Below is a small trained network, with its code and all its weights. Each question gives an input and a target symbol and asks what happens when units are switched off, that is, made to give their printed mean instead of their output.

import numpy as np


def w(rows, s, z=0):
    codes = np.array(rows[::2]) - 128.0
    scale = np.full(codes.shape[1], s)
    scale[-1] = z or s
    return codes * scale


def f(y):
    return y / 2 * (1 + np.tanh(0.7978845608 * (y + 0.044715 * y**3)))


def softmax(a):
    e = np.exp(a - a.max(-1, keepdims=True))
    return e / e.sum(-1, keepdims=True)


def log_softmax(a):
    a = a - a.max(-1, keepdims=True)
    return a - np.log(np.exp(a).sum(-1, keepdims=True))


def net(x, mask):
    ids = ['αβγδεζθλμξστφψω'.index(c) for c in x.split()]
    T = len(ids)
    res = E[ids] + P[:T]
    u = 0
    for l in range(3):
        q, k, v = (res @ M[l].T for M in (Q, K, V))
        z = softmax(np.where(np.tri(T) > 0, q @ k.T / 2**0.5, -1e9)) @ v
        res = res + np.where(mask[u], z, O[l][:, -1]) @ O[l][:, :-1]
        u += 1
        y = f(res @ A[l][:, :-1].T + A[l][:, -1])
        res = res + np.where(mask[u : u + 8], y, B[l][:, -1]) @ B[l][:, :-1]
        u += 8
    return log_softmax(res[-1] @ U[:, :-1].T + U[:, -1])


Q, K, V, O, A, B = {}, {}, {}, {}, {}, {}
E = w([
[69,168,36],'α',
[87,151,221],'β',
[215,117,149],'γ',
[83,109,177],'δ',
[60,151,137],'ε',
[204,139,188],'ζ',
[107,94,59],'θ',
[195,109,4],'λ',
[164,188,170],'μ',
[146,180,126],'ξ',
[73,120,182],'σ',
[111,236,74],'τ',
[234,131,221],'φ',
[142,89,29],'ψ',
[155,135,5],'ω',
],0.019)
P = w([
[89,229,254],'0',
[190,87,120],'1',
[192,98,117],'2',
[173,97,115],'3',
[171,98,104],'4',
[174,101,107],'5',
[177,98,107],'6',
[180,100,110],'7',
[176,108,116],'8',
[184,107,123],'9',
[175,100,118],'10',
[190,112,121],'11',
[189,108,122],'12',
[191,112,126],'13',
],0.0071)
Q[0] = w([
[6,255,110],'0.h1',
[151,198,200],'0.h1',
],0.01)
K[0] = w([
[98,197,154],'0.h1',
[153,220,251],'0.h1',
],0.012)
V[0] = w([
[158,75,122],'0.h1',
[253,152,179],'0.h1',
],0.0052)
O[0] = w([
[51,110,2,49],'0.h1',
[133,121,99,249],'0.h1',
],0.0083,0.0017)
A[0] = w([
[184,123,146,36],'0.n1',
[157,209,82,146],'0.n2',
[144,2,119,121],'0.n3',
[98,107,239,4],'0.n4',
[103,106,137,74],'0.n5',
[97,169,66,229],'0.n6',
[196,66,102,2],'0.n7',
[31,100,123,137],'0.n8',
],0.011,0.003)
B[0] = w([
[140,153,80,132],'0.n1',
[112,87,159,254],'0.n2',
[160,178,243,169],'0.n3',
[161,66,143,177],'0.n4',
[88,207,72,113],'0.n5',
[214,90,219,234],'0.n6',
[2,190,123,173],'0.n7',
[136,188,69,127],'0.n8',
],0.0078,0.0074)
Q[1] = w([
[171,249,124],'1.h1',
[62,12,47],'1.h1',
],0.013)
K[1] = w([
[129,208,248],'1.h1',
[56,49,2],'1.h1',
],0.0095)
V[1] = w([
[108,166,213],'1.h1',
[5,211,148],'1.h1',
],0.013)
O[1] = w([
[107,238,122,246],'1.h1',
[30,249,254,86],'1.h1',
],0.0061,0.011)
A[1] = w([
[88,63,195,147],'1.n1',
[179,132,152,94],'1.n2',
[145,75,200,76],'1.n3',
[192,77,225,111],'1.n4',
[112,2,114,2],'1.n5',
[132,96,180,144],'1.n6',
[190,126,226,112],'1.n7',
[86,104,236,145],'1.n8',
],0.0087,0.0092)
B[1] = w([
[183,136,95,140],'1.n1',
[121,131,105,150],'1.n2',
[167,193,108,121],'1.n3',
[183,158,61,200],'1.n4',
[116,119,235,151],'1.n5',
[180,128,32,158],'1.n6',
[70,101,2,253],'1.n7',
[109,26,94,217],'1.n8',
],0.0061,0.0046)
Q[2] = w([
[81,187,171],'2.h1',
[75,2,151],'2.h1',
],0.0068)
K[2] = w([
[86,147,87],'2.h1',
[253,202,90],'2.h1',
],0.015)
V[2] = w([
[3,220,121],'2.h1',
[89,124,99],'2.h1',
],0.0063)
O[2] = w([
[130,185,60,7],'2.h1',
[255,123,111,103],'2.h1',
],0.0096,0.0014)
A[2] = w([
[148,199,208,227],'2.n1',
[125,153,138,86],'2.n2',
[49,113,128,121],'2.n3',
[69,67,124,157],'2.n4',
[136,179,212,31],'2.n5',
[6,152,31,75],'2.n6',
[89,184,158,2],'2.n7',
[142,64,70,55],'2.n8',
],0.013,0.009)
B[2] = w([
[50,49,199,255],'2.n1',
[179,146,187,136],'2.n2',
[89,133,244,119],'2.n3',
[129,242,36,171],'2.n4',
[218,186,195,142],'2.n5',
[169,88,57,196],'2.n6',
[166,199,92,164],'2.n7',
[94,255,201,181],'2.n8',
],0.009,0.0093)
U = w([
[109,183,114,67],'α',
[111,108,164,136],'β',
[142,50,111,255],'γ',
[136,94,139,100],'δ',
[38,82,122,243],'ε',
[141,50,160,148],'ζ',
[133,105,138,139],'θ',
[135,115,126,98],'λ',
[140,115,103,104],'μ',
[135,68,147,154],'ξ',
[179,104,149,100],'σ',
[134,141,188,145],'τ',
[191,84,96,189],'φ',
[155,102,138,125],'ψ',
[247,142,176,46],'ω',
],0.015,0.0052)

Each question gives the input, a string of symbols that net reads in full, and the target symbol t.
The units are the heads (2 rows each of Q, K, V and O) and the neurons (one row each of A and B). Each row of codes is followed by its name. A weight is (code - 128) times the scale printed after its matrix; where a second scale follows, it is the last column's (O, A, B and U).
mask holds one flag per unit, layer by layer, with each layer's heads first. A switched-off unit (its flag False) gives its mean, the last column of its rows in O or B, instead of its output. The means were averaged over made-up inputs and are rounded, as every weight is.
A unit's drop is (log p(t) with every unit on - log p(t) with that unit switched off) / (log p(t) with every unit on - log p(t) with every unit switched off).
The circuit of an input: a set's keep is (log p(t) with only the set's units on - log p(t) with every unit switched off) / (log p(t) with every unit on - log p(t) with every unit switched off). Starting from the 12 units with the biggest drops (on a tie, the unit counted first), units are removed one at a time, each time the one whose removal leaves the highest keep (on an exact tie, the one counted first), for as long as the keep stays at least 0.8.
circuit, biggest first: the units of the circuit, biggest drop first
most important unit: the unit with the biggest drop
k most important neurons: the k neurons with the biggest drops, biggest first
k most important neurons of layer l: the k neurons of layer l with the biggest drops, biggest first
input β θ τ λ λ μ ψ τ β φ β λ ω ζ, target τ: circuit, biggest first : (1.h1, 0.n1)
input τ τ μ, target α: circuit, biggest first : (2.h1, 1.h1)
input ξ β λ τ β τ β μ ζ τ, target ε: circuit, biggest first : (2.n1, 1.h1)
input ξ τ φ ψ β τ τ, target ε: circuit, biggest first : (0.h1, 2.n1, 1.h1)
input τ σ τ τ ω τ ω λ φ λ ξ, target α: 2 most important neurons : (0.n4, 2.n7)
input τ ζ γ, target α: most important neuron : (2.n7)
input ψ λ ω τ λ ω β, target ω: circuit, biggest first : (0.n4, 1.h1, 2.n1, 1.n4)
input β τ θ β φ τ τ μ, target τ: 4 most important neurons : (0.n4, 2.n1, 0.n6, 2.n5)
input β τ τ γ, target τ: 3 most important neurons of layer 0 : (0.n4, 0.n3, 0.n6)
input τ τ ε ω τ ζ, target α: circuit, biggest first : (2.h1, 1.h1, 0.h1)
input τ β β τ τ τ θ σ τ τ ω ψ β ζ, target α: circuit, biggest first : (1.h1, 2.h1, 0.n6)
input γ β τ θ β τ ω, target ω: circuit, biggest first : (1.h1, 2.n8)
input τ τ α, target φ: circuit, biggest first : (2.h1, 2.n6)
input β ξ α τ μ ζ λ τ ψ γ τ ζ, target τ: circuit, biggest first : (1.h1, 2.n1, 2.n5)
input β λ θ λ ψ γ, target τ: 3 most important neurons of layer 0 : (0.n4, 0.n6, 0.n7)
input τ τ β, target φ: most important neuron of layer 1 : (1.n7)
input λ φ φ, target ζ: 2 most important neurons : (0.n7, 0.n6)
input β φ μ, target τ: 4 most important neurons : (0.n4, 2.n1, 0.n6, 1.n8)
input β β ζ λ β ξ ε τ β δ τ, target τ: 3 most important neurons : (0.n4, 2.n1, 2.n5)
input λ α λ θ δ τ ω ζ τ ω τ, target ζ: circuit, biggest first : (2.h1, 1.h1)
input β β γ τ τ, target τ: circuit, biggest first : (1.h1, 2.n1, 2.n5)
input β λ τ ε ω λ τ ε ω φ, target τ: most important unit : 0.n4
input β τ μ ω ω λ λ φ ω ξ, target τ: 3 most important neurons of layer 0 : (0.n4, 0.n6, 0.n1)
input τ τ λ τ τ τ τ α, target φ: 3 most important neurons of layer 0 : (0.n3, 0.n4, 0.n8)
input λ τ λ θ τ β λ α ω ω τ φ, target ζ: 2 most important neurons : (0.n6, 0.n7)
input τ λ θ τ σ σ β ε τ ζ τ ω, target ω: 3 most important neurons : (2.n8, 0.n6, 2.n1)
